Here are made-up elements, facts about them, and rows of numbers that follow some of those facts. Name the element behind each unnamed row.

Some facts about the elements:
fogifu {grabu=duklemen, pitrir=f}
laflik {grabu=nalum, pitrir=d}
fluzol {pitrir=e}
senur {grabu=veki, pitrir=b, flibrur=melor}
skepan {grabu=kiklem, pitrir=c, flibrur=flistos}
nalum {pitrir=a}
nasem {grabu=flistos, pitrir=a, flibrur=vuster}
fabrol {grabu=skozim, pitrir=a, flibrur=klebifar}
bidros {pitrir=a, flibrur=rosun}
plizodre {pitrir=a, flibrur=subrim}
gibek {grabu=travon, pitrir=d, flibrur=kleplon}
zoflus {grabu=braris, pitrir=e, flibrur=brasas}
suplu {grabu=klerur, pitrir=e, flibrur=gatopo}
broskir {pitrir=b}
flavomum {grabu=flostum, pitrir=f}
lige {grabu=fotrus, pitrir=d, flibrur=pufir tribak}
ture {grabu=kegrun, pitrir=b}
zitum {pitrir=b, flibrur=klori}
skestal {grabu=dreklusem, pitrir=d}
gobam {grabu=plumul, pitrir=f, flibrur=drebes}
goba {grabu=pali, pitrir=b, flibrur=brasas trugra klebifar gatopo}
lobra {pitrir=f}
kiklem {grabu=ratun, pitrir=f, flibrur=brasas}
rato {pitrir=d, flibrur=flotru}
plonak {grabu=broskir, pitrir=a}
sisam {pitrir=d, flibrur=flistos}
klerur {pitrir=e}
zuso {grabu=simo, pitrir=e, flibrur=skiplutru trutu}
flaskilim {pitrir=a}
tori {grabu=flavomum, pitrir=a}
paligri {grabu=gufer, pitrir=e}
staplen {grabu=fopabro, pitrir=a}
furinok {pitrir=c, flibrur=brasas skestal}
giklikil {grabu=flubris, pitrir=a, flibrur=riskin}
stesebar {grabu=netas, pitrir=b, flibrur=zitum gibek goskoge plizodre}
braris {pitrir=a}
kepun {grabu=keskare, pitrir=e}
lustul {pitrir=f}
neskas {pitrir=c}
kuzadam {pitrir=a, flibrur=gobam}
brevu {grabu=sidris, pitrir=f, flibrur=flaflas}
plude {grabu=subrim, pitrir=f, flibrur=skozim}
mukludir {grabu=goskoge, pitrir=a, flibrur=tori}
vigrak {grabu=nabredir, pitrir=f, flibrur=kepun fidrum}
subrim {grabu=sukem, pitrir=e}
sutir {pitrir=c, flibrur=brasas}
flostum {pitrir=b, flibrur=plude pibo}
vamom {grabu=fabrol, pitrir=b}
teklel {pitrir=a, flibrur=grider}
vovas {grabu=fluzol, pitrir=c}
patris {grabu=gibek, pitrir=f}
riskin {grabu=rorur, pitrir=d, flibrur=rosun melor kleplon}
plaflir {pitrir=b, flibrur=puvek}
flevagrom {grabu=brasas, pitrir=c, flibrur=lustul tepi}
tizupun {grabu=nefla, pitrir=a}
klokleko {pitrir=c, flibrur=stebrules kigul}
gestir {grabu=plivomel, pitrir=f, flibrur=meplazal}
fekik {grabu=skegi, pitrir=d, flibrur=brasas senur melor}
duklemen {pitrir=d, flibrur=subrim}
sogron {pitrir=c}
fopo {pitrir=a}
linan {grabu=fekik, pitrir=e}
klatras {pitrir=d, flibrur=kibri}
bropen {grabu=teklel, pitrir=e}
stidrusem {grabu=furinok, pitrir=f}
plinar {grabu=brakur, pitrir=b}
bramon {pitrir=b}
flistos {pitrir=b, flibrur=melor kleplon}
drufak {grabu=fidrum, pitrir=b, flibrur=fopo}
vuster {grabu=klabim, pitrir=b}
skeganar {grabu=stebrules, pitrir=a}
kigul {pitrir=f, flibrur=drebes gatopo}
migrir {pitrir=a}
kodal {grabu=suplu, pitrir=b}
travon {grabu=gobam, pitrir=c, flibrur=figi}
pagrer {pitrir=b, flibrur=memam nabredir}
flaflas {pitrir=d, flibrur=plinar melor kleplon}
fludri {grabu=retu, pitrir=c}
drubro {grabu=brevu, pitrir=b, flibrur=melor}
gamoni {grabu=topla, pitrir=c, flibrur=stebrules}
sidris {grabu=pleplakos, pitrir=a, flibrur=plinar}
trugra {pitrir=f}
stiro {grabu=gestir, pitrir=d, flibrur=brasas}
skozim {pitrir=b, flibrur=rosun}
goskoge {pitrir=b}
flogrodes {grabu=klatras, pitrir=b, flibrur=zoflus}
nabredir {grabu=zitum, pitrir=a}
retu {pitrir=f}
pufir {pitrir=f}
netas {grabu=fopo, pitrir=e, flibrur=skibes}
dreklusem {grabu=skibes, pitrir=b}
nefla {grabu=skeganar, pitrir=d, flibrur=grider sogron}
veki {grabu=trugra, pitrir=d}
losi {grabu=paligri, pitrir=f, flibrur=brasas}
skibes {grabu=lige, pitrir=c}
keskare {grabu=ture, pitrir=a}
stebrules {pitrir=f}
kivus {grabu=tepi, pitrir=b}
gufer {pitrir=c, flibrur=brasas skiplutru}
plumul {pitrir=b}
klebifar {pitrir=e, flibrur=linan}
klabim {grabu=flaskilim, pitrir=d}
grider {grabu=bidros, pitrir=a, flibrur=brasas flistos kepun melor}
drostu {grabu=drubro, pitrir=f, flibrur=neskas lustul goba}
brakur {grabu=lustul, pitrir=a, flibrur=flistos}
klabu {grabu=memam, pitrir=f, flibrur=kepun}
pibo {pitrir=b}
lafon {grabu=pufir, pitrir=e}
rudok {grabu=senur, pitrir=e}
flotru {pitrir=a}
brasas {pitrir=c}
griplol {grabu=grider, pitrir=e}
gatopo {grabu=felir, pitrir=e}
bizi {pitrir=b, flibrur=zoflus}
trutu {grabu=rekobo, pitrir=d}
skegi {grabu=rosun, pitrir=c}
fotrus {grabu=klokleko, pitrir=d, flibrur=subrim rosun}
memam {grabu=trutu, pitrir=c, flibrur=zoflus}
skiplutru {pitrir=b}
tritu {pitrir=a, flibrur=brasas nasem}
kibri {grabu=losi, pitrir=c, flibrur=grider fopo linan}
sukem {grabu=skiplutru, pitrir=f, flibrur=klerur}
rosun {pitrir=a, flibrur=melor kleplon}
flubris {grabu=truzek, pitrir=c, flibrur=kepun}
kleplon {grabu=drotus, pitrir=c}
gidra {grabu=plinar, pitrir=a, flibrur=trugra}
pali {pitrir=b, flibrur=klabu fidrum}
meplazal {grabu=pagrer, pitrir=e}
ratun {grabu=vigrak, pitrir=c, flibrur=flistos}
klori {grabu=gatopo, pitrir=e, flibrur=linan}
truzek {grabu=sogron, pitrir=e, flibrur=nefla}
rorur {grabu=plapos, pitrir=d, flibrur=melor}
trumun {pitrir=d}
pibu {grabu=tizupun, pitrir=a, flibrur=sukem}
plivomel {pitrir=b, flibrur=plonak}
nebutam {grabu=melor, pitrir=f, flibrur=plonak}
pleplakos {pitrir=c, flibrur=senur}
ripom {pitrir=e, flibrur=flistos}
drebes {grabu=bropen, pitrir=c}
fopabro {grabu=rudok, pitrir=c}
drotus {grabu=kivus, pitrir=a, flibrur=zitum}
stere {pitrir=b}
klunum {pitrir=c}
rekobo {grabu=flevagrom, pitrir=a}
plapos {grabu=stadus, pitrir=b, flibrur=plinar}
fabro {pitrir=c, flibrur=klori}
melor {pitrir=c, flibrur=brasas}
felir {grabu=flaflas, pitrir=b, flibrur=drufak sidris}
stadus {pitrir=b, flibrur=gatopo}
kegrun {grabu=vuster, pitrir=a}
puvek {pitrir=d, flibrur=rosun bramon}
zipluk {pitrir=e, flibrur=brasas senur meplazal klerur}
figi {grabu=gamoni, pitrir=b}
simo {pitrir=c, flibrur=pleplakos fekik}
topla {grabu=pibu, pitrir=c, flibrur=drotus}
netrom {grabu=kodal, pitrir=e, flibrur=zitum}
fidrum {grabu=stidrusem, pitrir=c}
tribak {grabu=stere, pitrir=a}
dufik {grabu=griplol, pitrir=c}
breder {grabu=skepan, pitrir=f, flibrur=linan}
tepi {grabu=dufik, pitrir=f, flibrur=teklel}

Known rows:
rudok: [8, -10, 5, 31, 11, -25, -16, 14, -21, -5, 11, 7, 8, 14, 13, 3, 27, -7, -2, -26, 3, 1, -7, 49, 13, 1, 0]
trugra: [-7, 2, 9, 6, 7, 0, -22, 18, -41, -8, 8, -3, 19, 17, -13, 16, -1, 21, -25, -8, 34, -6, 3, 24, 0, -2, 2]
flistos: [-57, 41, -15, 7, 19, 7, 28, -1, -9, 26, 28, -36, 5, 29, 35, 13, -70, -15, -1, 40, 5, -83, 17, -28, 9, 33, 6]
nefla: [-38, 17, 2, 2, 13, 5, -16, -14, 63, -16, -29, -22, 0, 33, -19, -13, -5, -33, 47, 12, -5, -42, -19, -35, -9, -16, 6]
laflik: [1, -3, -16, 14, 13, -14, -28, 18, -5, -14, -1, -22, 15, 39, -19, -20, 12, 1, 15, -10, -6, -55, -2, 31, 0, -26, 9]
fotrus: [-17, 16, 9, 4, 9, -22, -1, 3, 3, 17, -30, -20, 0, 28, -16, -47, -9, -20, 17, 21, -18, -10, -13, -3, 4, -29, 30]
zuso: [-20, 3, 23, 9, 17, -7, 5, -12, 12, -2, -3, -1, -7, 9, 16, 1, 11, -14, 13, 11, -13, 22, -22, -5, 4, -10, -2]
klebifar: [-35, 10, 44, 0, 21, 8, 4, -13, -1, 3, -9, 8, -7, 15, 5, -5, 18, -7, -2, 10, 0, 38, -22, -32, 8, -21, -12]
zipluk: [-13, -1, 40, 1, 15, 7, 8, -26, -35, -17, -15, -15, -27, 2, 34, 5, -26, 1, 6, 2, -5, 9, -18, -11, 4, -14, -8]
tribak: [-9, -26, -24, 26, 26, -6, -20, 20, 6, 2, 3, 3, 10, 19, 17, -13, 24, -4, 0, -19, 4, -42, -4, 6, 7, -26, 5]
griplol: [-2, -20, 17, 13, 8, -15, -7, 17, -3, -27, 20, -1, 40, 18, 33, 16, 38, -5, -19, 4, -12, -18, -8, 65, -6, -24, -10]
sutir: [8, 0, 44, -4, -3, 13, 9, -38, -29, -35, -19, -22, -33, -18, 29, 27, -47, 30, 6, 8, 11, 26, 1, -8, -7, 9, -11]
netas: [-22, 4, 22, 9, 17, -8, 6, -10, 13, 0, -2, 0, -5, 9, 14, 0, 14, -16, 13, 12, -14, 25, -21, -3, 5, -9, -1]
nasem: [-29, -9, -6, 13, 23, 1, 4, -13, 38, 17, -16, 6, -9, 14, 17, -26, 7, -12, 18, 8, -7, -13, -13, -39, 5, -31, 5]
linan: [-4, -12, 8, 20, 17, -13, -19, 14, -3, -14, 13, 6, 10, 16, 5, 10, 43, -5, -3, -15, 0, 10, -14, 34, 6, -10, -6]
rosun: [-45, 1, 7, 4, 39, 3, 25, 40, -52, 30, -22, -36, -7, 8, 61, -31, -53, -37, -31, 32, -12, -35, -13, -26, 10, -20, 48]
ratun: [-27, 18, -8, 13, 7, 30, 19, -15, 38, 3, 63, -9, 2, 12, -16, 11, -20, 3, 41, 39, -30, 13, -5, -60, -3, 48, -10]
gobam: [-21, 16, 11, -1, 4, -10, 1, -12, 23, 10, -6, 3, 4, 7, -21, 1, -2, 2, 10, 27, 7, 32, -11, -9, -5, -4, 10]

Name these rows:
No name comes twice in this set of rows, the named rows included.
[-8, -34, -32, 29, 25, 15, -20, 21, -2, -4, 23, -2, 1, 20, 4, -29, 19, -2, 2, -10, -15, -29, -11, -14, 2, -24, 8] -> nabredir
[-15, -18, 9, 6, 19, 15, 5, -36, -8, -3, -29, -11, -33, 5, 40, -20, -34, 8, 17, -4, 3, -32, -8, -44, 3, -36, -5] -> tritu
[-29, 19, 19, -6, 16, 5, -4, -9, -1, 5, -22, -19, 1, 40, -20, -33, -11, -2, 17, 14, -7, -28, -11, -33, 4, -35, 4] -> klatras
[-32, 16, 19, -1, 8, 5, -2, -20, 6, -1, -14, -12, -17, 13, -4, -12, -12, 9, -19, 27, 17, 13, -1, -24, -2, -17, -2] -> bizi
[11, -2, -16, 24, 4, -28, -27, 13, -10, -1, -6, -11, 16, 37, -20, -30, 12, 0, 16, -21, -2, -50, 2, 40, 8, -18, 13] -> trutu
[-13, 4, 7, 6, -1, -5, -1, -39, 25, -16, -19, -19, -32, 0, 3, -8, -19, 11, 5, 24, 5, 11, -3, -2, -10, -14, 0] -> goba
[-13, -4, -16, 20, 8, -12, -28, 17, 11, -19, 10, -14, 6, 15, -6, 7, 19, 1, -22, 2, 20, -17, 4, 37, -6, -3, 5] -> figi
[-10, 16, 0, 10, 4, -22, -4, -15, 19, 14, -23, -9, 1, 32, -22, -43, -4, -11, 34, 7, -13, -24, -8, -6, 7, -23, 14] -> lige
[-41, 35, -7, 1, 18, 10, 8, -23, 22, 20, 9, -16, 13, 55, -10, -14, -31, -5, 47, 13, -8, -87, 5, -51, 11, -6, -13] -> sisam
[-22, 19, 6, 3, 2, -11, 4, -18, 29, 14, -2, 4, 7, 8, -18, 2, -7, 2, 14, 24, 9, 23, -7, -9, -4, 1, 7] -> klabu

The same elements again, as new rows of numbers:
Named rows:
fogifu: [6, -16, -2, -17, 4, 0, 23, -4, 3, -19, 9, -1, 13, 6]
kivus: [-4, -3, 9, 4, 14, -18, 1, 12, -10, 20, -28, -6, -6, -4]
tepi: [-1, 8, 4, 1, -7, 5, 6, -13, 5, -9, 20, 2, 22, -19]
flogrodes: [-5, 14, 3, -16, -1, -10, 9, 4, -28, 39, -10, 3, -1, -8]
sogron: [17, -14, 21, 18, 5, -4, -1, -7, 20, -1, 15, -6, 10, -13]
kepun: [3, 3, -13, -1, 12, -8, 10, -9, 3, 8, 7, -11, -16, 16]
nalum: [-18, 3, 13, 26, 6, -5, -6, 3, 31, -9, -31, -7, -4, -4]
klunum: [11, -20, 6, -1, 4, 0, 3, -4, 9, -3, 15, -7, 6, -2]
stere: [0, -13, 19, 5, 16, -34, 6, 13, -16, 4, -26, 12, 25, -8]
giklikil: [-22, 16, -4, -1, -17, 7, 13, -8, -1, -5, -17, -3, -11, -4]
riskin: [-11, -9, -8, -9, -35, 17, 0, 0, -32, -60, -18, -4, -33, 0]
rorur: [3, -4, -9, 4, -25, 13, -6, 7, -16, -33, -20, 4, -8, 3]
pleplakos: [12, -7, 7, 2, -12, 4, -13, -8, 3, -24, 33, 7, 18, -14]
nabredir: [-3, -9, 1, 4, 3, 2, 10, 2, 14, 14, -18, 6, -29, 5]
patris: [10, -8, -3, -8, 1, 14, 10, -8, 12, 8, 6, -14, -20, 7]
subrim: [5, -6, 0, -2, 16, -6, 3, 1, 4, 5, 20, -1, -40, 3]
flostum: [-6, 4, -6, 3, 10, -9, -20, 13, -17, 7, -8, 7, -5, -13]
furinok: [20, 6, 15, -7, -23, -1, -15, 8, 16, -6, 28, 4, 36, 9]

Which element is each row?
No name comes twice in this set of rows, the named rows included.
[-16, -2, 13, 1, -3, -4, -21, 8, -32, -15, -4, 8, -42, -25] -> skozim
[-11, 18, -3, -21, -37, 2, -2, 32, 4, 3, -10, -11, 47, 31] -> stiro
[27, 7, 24, -12, -56, -8, -21, 5, 9, -63, 5, 1, 34, 30] -> melor
[-1, 12, -5, 15, -2, 3, -2, -7, 9, 9, -10, 20, 5, -18] -> teklel
[-16, 4, 7, 12, -2, 4, 9, 7, 10, 4, -32, -25, 15, 1] -> laflik
[28, -4, 47, -13, -3, 7, -14, 6, 17, 17, 11, 5, 48, 65] -> brasas
[23, 2, 10, -15, -22, 8, -21, 9, 16, 10, 33, 5, 8, 9] -> gufer
[-16, -7, 16, 5, 27, 15, 4, -16, 4, 7, -27, 6, 4, 40] -> rekobo
[17, 15, -29, 25, -8, 7, 5, -26, 2, 5, -34, 11, 3, -5] -> brakur
[2, -8, -2, 6, 21, -16, -6, 4, 11, -12, 19, 4, -11, 9] -> klerur
[25, 10, 15, -24, -32, 1, -5, 9, 11, 2, 29, -1, 33, 23] -> sutir
[22, 14, 4, -24, -31, 12, -10, 14, 19, 16, 17, 3, 11, 26] -> losi

